Below is a small trained network, with its code and all its weights. Each question gives an input and a target symbol and asks what happens when units are switched off, that is, made to give their printed mean instead of their output.

import numpy as np


def w(rows, s, z=0):
    codes = np.array(rows[::2]) - 128.0
    scale = np.full(codes.shape[1], s)
    scale[-1] = z or s
    return codes * scale


def norm(h):
    return h / np.sqrt((h * h).mean(-1, keepdims=True) + 1e-5)


def f(y):
    return y / 2 * (1 + np.tanh(0.7978845608 * (y + 0.044715 * y**3)))


def softmax(a):
    e = np.exp(a - a.max(-1, keepdims=True))
    return e / e.sum(-1, keepdims=True)


def log_softmax(a):
    a = a - a.max(-1, keepdims=True)
    return a - np.log(np.exp(a).sum(-1, keepdims=True))


def net(x, mask):
    ids = ['αβδεζηθλμπστω'.index(c) for c in x.split()]
    T = len(ids)
    res = E[ids] + P[:T]
    r = norm(res)
    for j in range(2):
        rows = slice(3 * j, 3 * j + 3)
        q, k, v = (r @ M[0][rows].T for M in (Q, K, V))
        z = softmax(np.where(np.tri(T) > 0, q @ k.T / 3**0.5, -1e9)) @ v
        o = O[0][rows]
        res = res + np.where(mask[j], z, o[:, -1]) @ o[:, :-1]
    y = f(norm(res) @ A[0][:, :-1].T + A[0][:, -1])
    res = res + np.where(mask[2:6], y, B[0][:, -1]) @ B[0][:, :-1]
    return log_softmax(norm(res)[-1] @ U[:, :-1].T + U[:, -1])


Q, K, V, O, A, B = {}, {}, {}, {}, {}, {}
E = w([
[30,150,4,111],'α',
[142,139,190,163],'β',
[91,89,247,139],'δ',
[200,232,64,62],'ε',
[178,54,191,93],'ζ',
[80,96,239,151],'η',
[176,137,176,161],'θ',
[229,218,60,83],'λ',
[201,65,54,118],'μ',
[134,94,158,106],'π',
[169,149,134,82],'σ',
[189,113,170,169],'τ',
[89,105,239,164],'ω',
],0.014)
P = w([
[114,216,207,71],'0',
[87,254,138,159],'1',
[94,207,167,117],'2',
[106,191,97,76],'3',
[154,196,120,178],'4',
[75,144,135,47],'5',
[181,165,104,181],'6',
[100,113,124,83],'7',
[167,117,101,134],'8',
[106,95,121,101],'9',
[122,72,108,144],'10',
[165,107,133,97],'11',
],0.0078)
Q[0] = w([
[101,34,218,93],'head 1',
[130,166,150,57],'head 1',
[195,107,200,188],'head 1',
[227,151,244,24],'head 2',
[2,89,169,173],'head 2',
[27,173,49,70],'head 2',
],0.0078)
K[0] = w([
[134,151,84,204],'head 1',
[170,49,167,211],'head 1',
[152,41,47,112],'head 1',
[201,24,202,254],'head 2',
[183,202,156,117],'head 2',
[189,225,131,137],'head 2',
],0.0088)
V[0] = w([
[78,28,166,230],'head 1',
[25,102,126,37],'head 1',
[168,12,235,146],'head 1',
[76,85,87,46],'head 2',
[53,137,174,79],'head 2',
[56,186,182,217],'head 2',
],0.011)
O[0] = w([
[115,59,130,180,64],'head 1',
[78,87,151,78,50],'head 1',
[104,110,172,196,254],'head 1',
[2,138,105,120,48],'head 2',
[112,122,79,67,140],'head 2',
[176,105,36,110,96],'head 2',
],0.013,0.0073)
A[0] = w([
[167,147,109,66,187],'neuron 1',
[179,148,11,192,87],'neuron 2',
[101,94,134,197,199],'neuron 3',
[113,208,170,250,252],'neuron 4',
],0.011,0.0028)
B[0] = w([
[107,25,232,70,150],'neuron 1',
[13,18,222,118,148],'neuron 2',
[66,155,94,1,159],'neuron 3',
[102,48,160,59,245],'neuron 4',
],0.0062,0.012)
U = w([
[150,79,121,149,93],'α',
[81,125,101,151,253],'β',
[120,27,78,144,134],'δ',
[113,36,96,126,105],'ε',
[77,104,234,150,123],'ζ',
[166,111,134,252,171],'η',
[96,52,92,147,162],'θ',
[156,110,129,176,170],'λ',
[118,140,156,157,68],'μ',
[117,131,147,117,61],'π',
[94,126,122,110,169],'σ',
[126,86,130,76,43],'τ',
[146,161,141,102,107],'ω',
],0.013,0.0058)

Each question gives the input, a string of symbols that net reads in full, and the target symbol t.
The units are the heads (3 rows each of Q, K, V and O) and the neurons (one row each of A and B). Each row of codes is followed by its name. A weight is (code - 128) times the scale printed after its matrix; where a second scale follows, it is the last column's (O, A, B and U).
mask holds one flag per unit, heads first, then neurons. A switched-off unit (its flag False) gives its mean, the last column of its rows in O or B, instead of its output. The means were averaged over made-up inputs and are rounded, as every weight is.
A unit's drop is (log p(t) with every unit on - log p(t) with that unit switched off) / (log p(t) with every unit on - log p(t) with every unit switched off).
The circuit of an input: a set's keep is (log p(t) with only the set's units on - log p(t) with every unit switched off) / (log p(t) with every unit on - log p(t) with every unit switched off). Starting from all 6 units, units are removed one at a time, each time the one whose removal leaves the highest keep (on an exact tie, the one counted first), for as long as the keep stays at least 0.8.
circuit, biggest first: the units of the circuit, biggest drop first
unit that matters most: the unit with the biggest drop
k most important neurons: the k neurons with the biggest drops, biggest first
which heads matter: for each layer, one digit per head in row order, 1 if its drop is at least 0.15 and else 0, layers parted by /
drop when u is switched off: that unit's drop, to one decimal
input ζ σ ζ ζ ζ ζ θ ζ ζ μ, target ζ: unit that matters most : head 2
input τ τ ζ ζ ε ζ λ, target ζ: circuit, biggest first : [head 2; head 1]
input ε τ ζ θ τ ω β τ λ τ ζ, target η: which heads matter : 10
input τ ζ β τ ζ ζ ζ ζ λ ζ σ, target ζ: which heads matter : 01
input α τ π μ ω ζ τ ζ β ζ ζ τ, target ζ: which heads matter : 01
input λ θ ζ ζ η μ τ π, target η: circuit, biggest first : [head 2; head 1]
input σ ζ ζ ζ τ β, target η: which heads matter : 11
input θ ω ζ ζ θ ζ ε, target ζ: circuit, biggest first : [head 1; neuron 2]
input ζ ε ζ ε, target ζ: 2 most important neurons : [neuron 3; neuron 4]
input θ ζ β τ ζ τ π, target η: which heads matter : 11
input ζ ε ζ λ, target ζ: which heads matter : 10
input τ ζ τ ζ τ β, target η: which heads matter : 11
input θ τ η, target η: drop when neuron 4 is switched off : 0.1
input ζ η ζ ζ τ, target ζ: drop when head 2 is switched off : 0.2
input ω λ ζ τ τ τ θ τ σ, target η: drop when head 2 is switched off : 0.4
